[[21 12 21 28 34 27 75 21]
 [35 59 48 34  1 15 16 55]
 [31 23 31 20 65 38 15  9]
 [32 46 54 32 23 13 63 45]
 [48 66 96 78 51 77 42 67]]
Counting starts at 0.
The entry at row 0, column 2: 21
The bottom entry of the column that holds the smallest entry: 51
The entry just right of the smallest entry: 15
What is the entry directly below 28? 34
The entry in the bottom-left corner is 48
What is the entry in row 0 and column 1? 12
What is the largest entry? 96
The entry directly above 16: 75
The entry directly above 13 -> 38
The minimum -> 1
The entry just right of the largest entry -> 78
What is the entry directly above 42? 63
What is the entry at row 2, column 0? 31
What is the entry just left of the largest entry? 66

[ 8.4 38.0 38.4  7.4  5.2 57.5  2.9  5.2  4.4 23.8 10.1]
Report the second entry from the right.
Answer: 23.8
Report the entry just right of 38.4.
Answer: 7.4
Report the last entry.
Answer: 10.1
Report the 2nd largest entry.
Answer: 38.4
The median entry: 8.4
Report the third entry from the right.
Answer: 4.4
The entry just left of the centre entry -> 5.2

Questions about the array below. Indices start at 0.
1) The entry in the top-left corner?
2) The bottom entry of the column that holds the smallest entry?
3) The entry at row 2, column 0?
4) The entry in row 1 and column 2?
5) The entry just right of 147?
95,154,79,178,157,120,192,154,161,138,145
123,143,191,185,157,102,91,154,129,99,110
110,127,59,156,137,134,137,192,163,148,155
129,103,181,92,132,223,137,120,136,125,130
129,123,65,191,117,114,121,161,165,163,157
55,119,113,133,157,120,186,106,133,102,136
77,152,140,194,165,87,140,75,149,106,132
95,141,137,75,172,161,113,110,177,102,149
187,107,143,194,176,161,175,123,120,180,135
162,150,170,182,132,170,96,202,142,140,100
65,125,106,143,113,146,175,202,131,114,114
71,121,120,108,106,170,132,188,154,110,138
107,185,147,143,200,123,164,192,72,116,111
116,194,109,146,157,167,164,185,177,150,141
1) 95
2) 116
3) 110
4) 191
5) 143

Read these off the matrix that follows.
1) Read off the top entry of the column that holds the smallest entry.
2) Read off the entry in the bottom-right corner.
3) Read off the bottom entry of the column that holds the smallest entry.
4) Read off the entry in the bottom-left corner.
5) Read off the second entry, reading row by row.
6) Read off the last entry of the largest entry's row.
7) Read off the top-left entry.
8) Read off the third entry on the diagonal from the top-right corner.
3,6,4,5,1,5,5
3,4,4,3,2,2,2
5,4,4,4,2,3,3
6,2,3,3,5,4,3
3,7,3,8,3,4,6
4,3,5,5,4,4,3
3,5,5,4,4,4,3
5,4,3,3,5,5,5
3,5,5,2,5,3,4
5,5,4,2,3,4,6
4,4,3,3,4,4,3
3,5,5,2,3,3,4
5,3,3,4,4,5,4
6,2,4,2,6,4,3
1) 1
2) 3
3) 6
4) 6
5) 6
6) 6
7) 3
8) 2

Questions about the matrix below.
1) What is the entry just right of -46.8?
2) What is the entry just right of the smallest entry?
3) What is the minimum?
4) What is the entry just right of -22.4?
[[-13.3 -21.0  14.8 -10.6  61.7   8.1 -46.8 -34.8 -25.1 -19.0  -9.2 -10.2
    4.2  -7.6]
 [-10.3 -33.9   6.2  -5.5  60.0   2.7 -45.0 -48.2 -21.8  -6.2  -7.7  -4.3
    0.1 -12.1]
 [  0.4 -37.3 -16.2   9.9  21.4 -10.5 -15.9 -60.0 -11.4  19.7  -2.4  13.2
   -9.9 -19.5]
 [ -6.9 -39.0  -2.9   1.1  48.0  -3.5 -30.8 -58.5 -20.2   4.2  -6.5   3.3
   -3.9 -18.7]
 [ -5.4 -39.7  -5.6   2.5  42.6  -5.3 -30.3 -61.3 -19.9   7.9  -6.2   4.9
   -5.5 -18.6]
 [  3.0 -37.9 -17.7  13.4  10.3 -13.0  -6.3 -58.7  -8.6  27.6  -1.1  16.5
  -10.9 -19.7]
 [ -0.8 -40.5 -14.2   7.2  27.5  -9.5 -19.5 -59.0 -14.8  16.5  -3.2  11.4
   -8.1 -20.8]
 [ -7.8 -37.5   0.2  -1.3  49.9  -1.6 -38.8 -50.9 -20.6   0.5  -6.9   1.0
   -2.7 -15.2]
 [-12.0 -26.6  10.4  -9.3  61.7   6.1 -47.7 -37.4 -25.1 -14.3  -8.4  -8.6
    3.2 -10.4]
 [ -2.5 -41.5 -10.8   4.9  33.6  -8.8 -23.3 -62.4 -16.2  12.7  -4.5   9.7
   -7.6 -18.6]
 [ -8.3 -32.1   2.8  -3.2  51.8   0.0 -39.1 -48.8 -20.3  -3.4  -7.2  -1.6
   -1.2 -15.0]
 [-10.3 -27.2   8.6  -7.5  58.8   4.4 -43.5 -44.0 -22.4  -9.8  -8.9  -6.1
    1.3 -12.6]
 [  1.2 -41.9 -16.7   9.4  16.2 -10.5 -11.3 -64.7 -10.2  23.8  -1.5  14.7
   -9.7 -19.4]
 [ -3.7 -39.5  -6.4   4.3  38.4  -5.7 -22.8 -59.7 -18.5  10.3  -4.9   7.8
   -5.9 -18.5]]
1) -34.8
2) -10.2
3) -64.7
4) -9.8

Questions about the matrix below. Indices start at 0.
1) What is the entry in row 0 and column 1?
2) What is the entry just left of 0?
3) What is the entry in the top-right corner?
4) What is the entry in row 1 and column 0?
5) What is the bottom entry of the column that holds the smallest entry?
6) What is the minimum?
7) What is the entry in row 1 and column 1?
8) What is the entry directly below the centre entry?
array([[7, 6, 6, 6, 6, 7, 0, 2, 2, 5, 5],
       [3, 3, 4, 4, 4, 3, 4, 3, 3, 4, 1],
       [5, 5, 5, 4, 5, 5, 2, 3, 2, 5, 4],
       [4, 4, 4, 3, 4, 3, 3, 5, 2, 5, 2],
       [5, 4, 4, 2, 7, 5, 1, 3, 2, 3, 8],
       [2, 2, 3, 2, 3, 2, 6, 4, 3, 3, 1],
       [3, 2, 2, 5, 2, 4, 3, 1, 6, 1, 4],
       [2, 2, 2, 5, 2, 3, 4, 1, 5, 1, 2],
       [2, 2, 2, 3, 3, 2, 6, 3, 3, 3, 2],
       [3, 4, 4, 1, 3, 1, 3, 8, 2, 6, 4],
       [5, 4, 4, 3, 7, 6, 1, 2, 3, 2, 8]])
1) 6
2) 7
3) 5
4) 3
5) 1
6) 0
7) 3
8) 4

x =
[[-29.1 -36.6  12.6  -3.2  22.8   6.2 -10.6 -25.3  -9.4 -37.0  37.0   6.4
   -5.3]
 [  4.3   4.7  -0.7  16.7   7.9  12.6  19.8   0.1   3.9  10.4 -13.5 -14.9
   22.2]
 [ 27.9  31.8  -6.2   8.1  -8.0   3.8  19.3  13.6  24.5  26.0 -45.1 -13.5
   18.2]
 [ 32.1  33.8  -4.3  -2.8  -9.8  -2.0  10.3  11.2  36.0  17.8 -50.1  -4.6
    8.5]
 [ 33.9  32.1   3.4  -9.3  -0.9   2.0   8.0   0.5  57.2   3.0 -60.0  -3.5
   12.0]
 [ 31.7  32.8   1.6 -11.2  -6.2  -2.7   4.3   5.5  48.8   6.4 -53.2  -0.5
    5.0]
 [ 11.6   5.1  10.9  10.1  27.3  22.4  21.0 -19.3  46.7 -15.2 -38.3 -18.4
   30.9]
 [ -7.3 -14.6  11.9 -25.4   8.7  -7.6 -24.6 -18.4  21.1 -37.2   7.6  19.5
  -20.8]
 [-29.4 -35.4  11.7  -0.5  23.4   8.0  -8.3 -25.6 -11.0 -35.5  35.5   4.1
   -2.8]
 [-25.8 -35.8  16.8   2.8  33.7  16.5  -1.0 -32.6   6.0 -40.6  23.4  -3.7
    8.9]]
Report the entry just left of the largest entry.
0.5
Report the entry just right of the largest entry.
3.0
The entry just left of -1.0: 16.5
The entry just right of -4.6: 8.5
Report the entry just right of 31.7.
32.8
The minimum is -60.0
The largest entry: 57.2
Report the fifth entry in reading order.
22.8
The third smallest entry: -50.1
The entry just right of 22.4 is 21.0
The entry just left of 13.6: 19.3
Report the second smallest entry.
-53.2
The second largest entry is 48.8
The entry just left of 3.4 -> 32.1
Report the 1st entry in reading order.
-29.1
Report the entry just left of 7.6.
-37.2
Report the entry just left of -4.3.
33.8

a =
array([[-14.0, -10.9, -39.6, -41.7,  30.2,  16.8, -21.9,  11.7,  20.6,
        -22.6,  15.7],
       [ 22.7,  40.7, -30.7,  -4.2,  40.1,   0.7,  20.5,  44.0,  13.1,
        -54.6, -22.7],
       [-20.7, -10.9, -48.4,   0.0,  -2.9,   3.0,  25.8,   3.7,  -9.5,
        -48.2, -22.7],
       [-37.4, -32.3, -26.3, -50.1,  -9.5,   0.7, -53.7, -36.7,   9.3,
        -35.4,  41.3],
       [  6.0,  14.9,   9.0,  -4.2,  -9.5, -17.7, -16.6, -12.5,   1.8,
        -35.4,   7.2],
       [-17.4, -36.6,  17.9, -25.0,  -6.2,  14.5, -43.1, -24.6,   9.3,
         60.5,  41.3],
       [  6.0,   6.3,  17.9,   4.2, -16.1, -13.1, -11.3, -12.5,  -3.8,
         -3.4,   7.2],
       [ 19.4,  14.9,  17.9,  12.5,   7.1,  -3.9,   4.6,   7.7,   1.8,
          9.3,  -1.4],
       [  6.0,  14.9,  13.4,   4.2,  -9.5, -13.1,  -6.0,  -8.4,  -1.9,
        -16.2,   2.9],
       [ 12.7,  23.5,   9.0,  -8.4,   0.4, -15.4, -16.6,  -4.4,   5.6,
        -35.4,   7.2],
       [-20.7, -23.8, -13.1, -12.5, -12.8,   3.0, -11.3, -20.5,  -3.8,
          3.0,  11.4],
       [-10.7,   2.0, -13.1,   4.2, -19.4, -15.4,   4.6, -12.5, -11.3,
        -48.2,  -9.9],
       [  6.0,  -2.3,  -4.2,  33.3,   7.1,  14.5,  52.2,  23.8, -13.2,
         34.9, -35.5]])
What is the entry just left of the smallest entry? 13.1
The entry just right of the largest entry -> 41.3
What is the largest entry? 60.5
What is the entry just left of the centre entry? -16.1
The entry just left of 7.7 is 4.6
The centre entry is -13.1
The median of all entries is -3.4
What is the entry just right of -22.6? 15.7
What is the entry just right of the smallest entry? -22.7
